Here is a tiny trained network, its code and every weight. The questions are about switching its units off for an input and a class, where a switched-off unit gives its printed mean instead of its output.

import numpy as np


def w(rows, s, z=0):
    codes = np.array(rows[::2]) - 128.0
    scale = np.full(codes.shape[1], s)
    scale[-1] = z or s
    return codes * scale


def norm(h):
    return h / np.sqrt((h * h).mean(-1, keepdims=True) + 1e-5)


def f(y):
    return y / 2 * (1 + np.tanh(0.7978845608 * (y + 0.044715 * y**3)))


def log_softmax(a):
    a = a - a.max(-1, keepdims=True)
    return a - np.log(np.exp(a).sum(-1, keepdims=True))


def net(x, mask):
    res = np.array(x, float).reshape(1, 7) / 4 @ E
    u = 0
    for l in range(3):
        y = f(norm(res) @ A[l][:, :-1].T + A[l][:, -1])
        res = res + np.where(mask[u : u + 10], y, B[l][:, -1]) @ B[l][:, :-1]
        u += 10
    return log_softmax(norm(res)[-1] @ U[:, :-1].T + U[:, -1])


A, B = {}, {}
E = w([
[128,143,138,84],'x0',
[171,35,3,124],'x1',
[121,93,106,230],'x2',
[133,123,139,108],'x3',
[51,73,194,76],'x4',
[120,121,106,176],'x5',
[76,195,77,144],'x6',
],0.0047)
A[0] = w([
[193,47,68,124,160],'0.n0',
[115,180,100,62,194],'0.n1',
[189,148,187,144,196],'0.n2',
[72,106,104,59,253],'0.n3',
[68,185,71,172,173],'0.n4',
[207,173,132,48,242],'0.n5',
[89,147,145,96,204],'0.n6',
[200,255,116,173,112],'0.n7',
[81,129,179,135,46],'0.n8',
[173,160,128,156,146],'0.n9',
],0.0096,0.0018)
B[0] = w([
[133,200,144,116,243],'0.n0',
[166,33,119,181,195],'0.n1',
[93,138,140,143,191],'0.n2',
[190,104,124,206,220],'0.n3',
[177,2,208,145,211],'0.n4',
[123,88,119,199,234],'0.n5',
[101,94,183,94,186],'0.n6',
[214,196,159,112,255],'0.n7',
[183,113,61,127,165],'0.n8',
[216,136,145,128,157],'0.n9',
],0.006,0.004)
A[1] = w([
[79,3,157,36,4],'1.n0',
[189,56,246,160,164],'1.n1',
[216,144,190,133,89],'1.n2',
[149,127,202,134,231],'1.n3',
[127,184,140,176,154],'1.n4',
[166,164,150,91,173],'1.n5',
[173,171,106,219,199],'1.n6',
[249,167,141,158,95],'1.n7',
[136,89,36,198,244],'1.n8',
[4,214,128,96,17],'1.n9',
],0.0068,0.0016)
B[1] = w([
[147,100,86,203,176],'1.n0',
[57,100,169,41,254],'1.n1',
[151,100,126,141,187],'1.n2',
[85,139,99,160,187],'1.n3',
[111,96,61,77,144],'1.n4',
[130,80,130,125,145],'1.n5',
[126,43,225,104,186],'1.n6',
[144,82,165,104,205],'1.n7',
[90,142,145,3,181],'1.n8',
[167,142,129,112,116],'1.n9',
],0.0054,0.0068)
A[2] = w([
[190,167,130,126,120],'2.n0',
[157,107,166,64,254],'2.n1',
[100,209,218,231,130],'2.n2',
[166,67,32,35,162],'2.n3',
[9,72,138,100,123],'2.n4',
[142,77,152,88,84],'2.n5',
[99,144,254,130,183],'2.n6',
[154,99,33,101,188],'2.n7',
[151,183,209,160,167],'2.n8',
[29,71,127,122,112],'2.n9',
],0.0083,0.0018)
B[2] = w([
[132,162,83,184,135],'2.n0',
[109,84,164,196,238],'2.n1',
[75,151,72,104,158],'2.n2',
[36,126,131,112,202],'2.n3',
[200,95,103,148,246],'2.n4',
[134,121,152,181,200],'2.n5',
[80,94,127,98,254],'2.n6',
[64,135,129,67,151],'2.n7',
[82,108,2,57,167],'2.n8',
[197,125,137,147,218],'2.n9',
],0.0068,0.0062)
U = w([
[132,101,155,126,123],'0',
[121,121,163,139,157],'1',
[110,136,161,144,162],'2',
[118,127,148,147,140],'3',
[40,192,130,62,129],'4',
[133,122,149,140,87],'5',
[194,142,132,154,115],'6',
[134,255,86,234,2],'7',
],0.012,0.0071)

Each question gives the input, the list of numbers given to net, and the class t.
The units are the neurons (one row each of A and B). Each row of codes is followed by its name. A weight is (code - 128) times the scale printed after its matrix; where a second scale follows, it is the last column's (A, B and U).
mask holds one flag per neuron, layer by layer. A switched-off neuron (its flag False) gives its mean, the last column of its row in B, instead of its output. The means were averaged over made-up inputs and are rounded, as every weight is.
A unit's drop is (log p(t) with every unit on - log p(t) with that unit switched off) / (log p(t) with every unit on - log p(t) with every unit switched off).
The circuit of an input: a set's keep is (log p(t) with only the set's units on - log p(t) with every unit switched off) / (log p(t) with every unit on - log p(t) with every unit switched off). Starting from the 12 units with the biggest drops (on a tie, the unit counted first), units are removed one at a time, each time the one whose removal leaves the highest keep (on an exact tie, the one counted first), for as long as the keep stays at least 0.8.
units of the circuit, in order: the units of the circuit, biggest drop first
k most important neurons: the k neurons with the biggest drops, biggest first
top k neurons in layer l: the k neurons of layer l with the biggest drops, biggest first
drop when u is switched off: that unit's drop, to one decimal
input [-1,-8,-2,-6,-3,2,4], class 4: units of the circuit, in order -> (2.n8)
input [-7,-8,-6,0,-5,6,-2], class 4: units of the circuit, in order -> (2.n8, 2.n2)
input [-2,-7,1,-3,-1,-3,2], class 4: units of the circuit, in order -> (2.n8, 2.n2)
input [-5,8,1,1,-8,5,0], class 4: top 2 neurons in layer 1 -> (1.n8, 1.n0)
input [-2,8,4,0,4,2,1], class 4: 2 most important neurons -> (2.n3, 1.n1)
input [-5,-8,1,0,4,6,-6], class 4: 2 most important neurons -> (0.n4, 0.n1)
input [-4,-6,-1,4,-4,5,-3], class 4: top 4 neurons in layer 0 -> (0.n2, 0.n1, 0.n3, 0.n4)
input [-2,-3,-3,-1,6,-2,1], class 6: top 2 neurons in layer 1 -> (1.n0, 1.n6)
input [6,8,1,4,-2,-5,-6], class 4: top 2 neurons in layer 0 -> (0.n7, 0.n4)
input [3,8,2,2,0,7,5], class 4: top 2 neurons in layer 2 -> (2.n3, 2.n7)
input [0,8,1,-2,7,-7,2], class 4: top 2 neurons in layer 2 -> (2.n3, 2.n7)
input [-3,3,-3,-4,8,4,0], class 6: 3 most important neurons -> (2.n4, 2.n9, 2.n6)
input [-1,-1,4,-3,5,-2,1], class 6: top 3 neurons in layer 1 -> (1.n6, 1.n7, 1.n0)
input [7,8,-1,-6,3,1,0], class 4: top neuron in layer 1 -> (1.n1)
input [-1,2,1,2,8,-6,6], class 6: top 3 neurons in layer 2 -> (2.n4, 2.n9, 2.n6)
input [-7,-8,1,-4,-1,3,5], class 4: drop when 2.n4 is switched off -> 0.1
